Below is a small trained network, with its code and all its weights. Each question gives an input and a class and asks what happens when units are switched off, that is, made to give their printed mean instead of their output.

import numpy as np


def w(rows, s, z=0):
    codes = np.array(rows[::2]) - 128.0
    scale = np.full(codes.shape[1], s)
    scale[-1] = z or s
    return codes * scale


def norm(h):
    return h / np.sqrt((h * h).mean(-1, keepdims=True) + 1e-5)


def f(y):
    return np.maximum(y, 0)


def log_softmax(a):
    a = a - a.max(-1, keepdims=True)
    return a - np.log(np.exp(a).sum(-1, keepdims=True))


def net(x, mask):
    res = np.array(x, float).reshape(1, 3) / 4 @ E
    u = 0
    for l in range(3):
        y = f(norm(res) @ A[l][:, :-1].T + A[l][:, -1])
        res = res + np.where(mask[u : u + 9], y, B[l][:, -1]) @ B[l][:, :-1]
        u += 9
    return log_softmax(norm(res)[-1] @ U[:, :-1].T + U[:, -1])


A, B = {}, {}
E = w([
[58,183,131,160,206,165,87,253],'x0',
[96,67,137,16,72,63,136,229],'x1',
[59,87,240,215,74,134,182,109],'x2',
],0.0023)
A[0] = w([
[131,189,1,101,232,168,66,199,74],'0.n1',
[16,126,208,219,106,174,143,194,90],'0.n2',
[199,164,132,71,142,143,49,161,2],'0.n3',
[180,166,63,55,163,129,79,125,26],'0.n4',
[81,107,149,53,113,78,113,173,32],'0.n5',
[185,124,76,103,71,108,163,57,67],'0.n6',
[171,164,61,203,207,178,54,33,94],'0.n7',
[106,71,89,1,104,56,28,197,122],'0.n8',
[181,79,55,101,84,111,106,117,91],'0.n9',
],0.0025,0.005)
B[0] = w([
[97,69,193,106,107,112,180,17,226],'0.n1',
[144,110,106,91,93,87,213,17,210],'0.n2',
[56,165,223,150,182,254,140,165,128],'0.n3',
[150,176,97,60,227,60,152,100,147],'0.n4',
[147,104,170,134,91,111,210,120,137],'0.n5',
[136,63,199,95,136,191,214,62,163],'0.n6',
[200,171,154,166,34,176,254,159,228],'0.n7',
[193,182,160,154,56,192,242,144,252],'0.n8',
[35,129,170,124,101,93,143,89,166],'0.n9',
],0.0029,0.0025)
A[1] = w([
[76,152,123,142,168,141,125,169,113],'1.n1',
[108,114,132,120,160,116,107,118,98],'1.n2',
[135,118,146,135,111,143,162,118,126],'1.n3',
[140,84,204,167,99,111,9,113,11],'1.n4',
[137,50,124,152,124,154,6,122,7],'1.n5',
[145,141,84,93,146,125,116,136,101],'1.n6',
[143,142,91,119,158,142,117,122,134],'1.n7',
[100,103,149,156,124,124,99,129,104],'1.n8',
[147,97,86,155,118,89,15,161,21],'1.n9',
],0.012)
B[1] = w([
[172,78,139,99,123,131,110,81,172],'1.n1',
[132,136,120,115,120,136,112,113,128],'1.n2',
[117,147,109,108,158,118,108,131,255],'1.n3',
[153,193,199,163,21,171,247,195,128],'1.n4',
[163,83,163,161,198,98,148,95,128],'1.n5',
[71,123,156,162,129,96,154,104,160],'1.n6',
[93,130,141,145,130,115,148,114,175],'1.n7',
[78,149,116,128,159,89,175,108,141],'1.n8',
[167,196,112,227,50,175,209,180,128],'1.n9',
],0.011,0.0056)
A[2] = w([
[124,165,73,103,179,118,64,165,79],'2.n1',
[150,164,86,133,142,145,86,166,131],'2.n2',
[152,124,90,97,143,129,116,104,136],'2.n3',
[160,123,157,180,132,131,156,106,140],'2.n4',
[164,82,136,103,130,140,91,102,120],'2.n5',
[155,85,107,121,115,111,90,87,82],'2.n6',
[151,67,152,157,90,175,1,221,1],'2.n7',
[136,89,121,105,85,119,123,227,96],'2.n8',
[164,148,103,202,152,202,95,126,86],'2.n9',
],0.0092,0.0082)
B[2] = w([
[97,131,215,204,61,59,16,192,151],'2.n1',
[101,99,174,128,145,93,72,110,146],'2.n2',
[107,110,166,163,134,134,110,164,233],'2.n3',
[120,116,113,78,114,103,120,181,252],'2.n4',
[153,88,168,130,194,195,66,127,195],'2.n5',
[150,31,189,144,233,211,47,142,171],'2.n6',
[38,225,223,188,34,17,41,254,129],'2.n7',
[208,206,33,214,94,212,166,143,189],'2.n8',
[207,151,51,133,39,185,195,218,185],'2.n9',
],0.0077,0.0035)
U = w([
[220,212,25,159,40,196,216,198,154],'0',
[14,152,135,103,173,22,215,34,160],'1',
[190,29,205,107,214,201,60,112,138],'2',
[86,192,191,192,90,48,33,207,127],'3',
[80,184,9,93,106,157,11,77,10],'4',
[82,196,14,82,104,161,6,73,10],'5',
],0.013)

Each question gives the input, the list of numbers given to net, and the class t.
The units are the neurons (one row each of A and B). Each row of codes is followed by its name. A weight is (code - 128) times the scale printed after its matrix; where a second scale follows, it is the last column's (A, B and U).
mask holds one flag per neuron, layer by layer. A switched-off neuron (its flag False) gives its mean, the last column of its row in B, instead of its output. The means were averaged over made-up inputs and are rounded, as every weight is.
A unit's drop is (log p(t) with every unit on - log p(t) with that unit switched off) / (log p(t) with every unit on - log p(t) with every unit switched off).
most important unit: the unit with the biggest drop
top k neurons: the k neurons with the biggest drops, biggest first
top k neurons in layer l: the k neurons of layer l with the biggest drops, biggest first
drop when u is switched off: that unit's drop, to one decimal
input [7,-6,-6], class 2: top 2 neurons in layer 0 => (0.n8 0.n2)
input [4,-5,1], class 0: most important unit => 0.n7
input [-1,1,3], class 3: top 2 neurons => (1.n3 1.n1)
input [-2,-5,-6], class 1: top 2 neurons => (1.n7 0.n8)
input [7,1,-7], class 1: top 2 neurons in layer 1 => (1.n6 1.n7)
input [6,5,0], class 2: top 3 neurons => (1.n1 0.n7 2.n5)
input [7,8,-6], class 0: top 2 neurons => (0.n8 2.n8)
input [-7,7,0], class 0: top 4 neurons => (1.n1 2.n8 0.n8 0.n1)
input [2,2,-4], class 1: top 2 neurons => (0.n7 0.n4)
input [-1,7,-8], class 1: top 4 neurons => (1.n6 0.n7 2.n9 0.n4)
input [6,-5,5], class 2: top 2 neurons => (1.n1 0.n8)
input [7,2,-6], class 2: top 2 neurons => (1.n1 0.n2)
input [6,2,7], class 1: top 2 neurons => (1.n8 0.n2)
input [2,3,-1], class 3: most important unit => 0.n8
input [3,-1,2], class 3: top 2 neurons => (0.n2 2.n1)
input [4,3,-2], class 2: top 2 neurons => (1.n1 0.n2)
input [-5,7,1], class 0: top 2 neurons => (1.n1 2.n8)
input [5,6,0], class 0: top 2 neurons => (2.n8 0.n8)
input [7,2,-5], class 2: drop when 1.n1 is switched off => 5.8
input [2,-8,7], class 0: most important unit => 2.n9
input [8,3,2], class 2: drop when 1.n1 is switched off => 4.6
input [4,0,5], class 1: drop when 0.n2 is switched off => 1.5
input [7,6,-8], class 1: drop when 1.n6 is switched off => 2.4
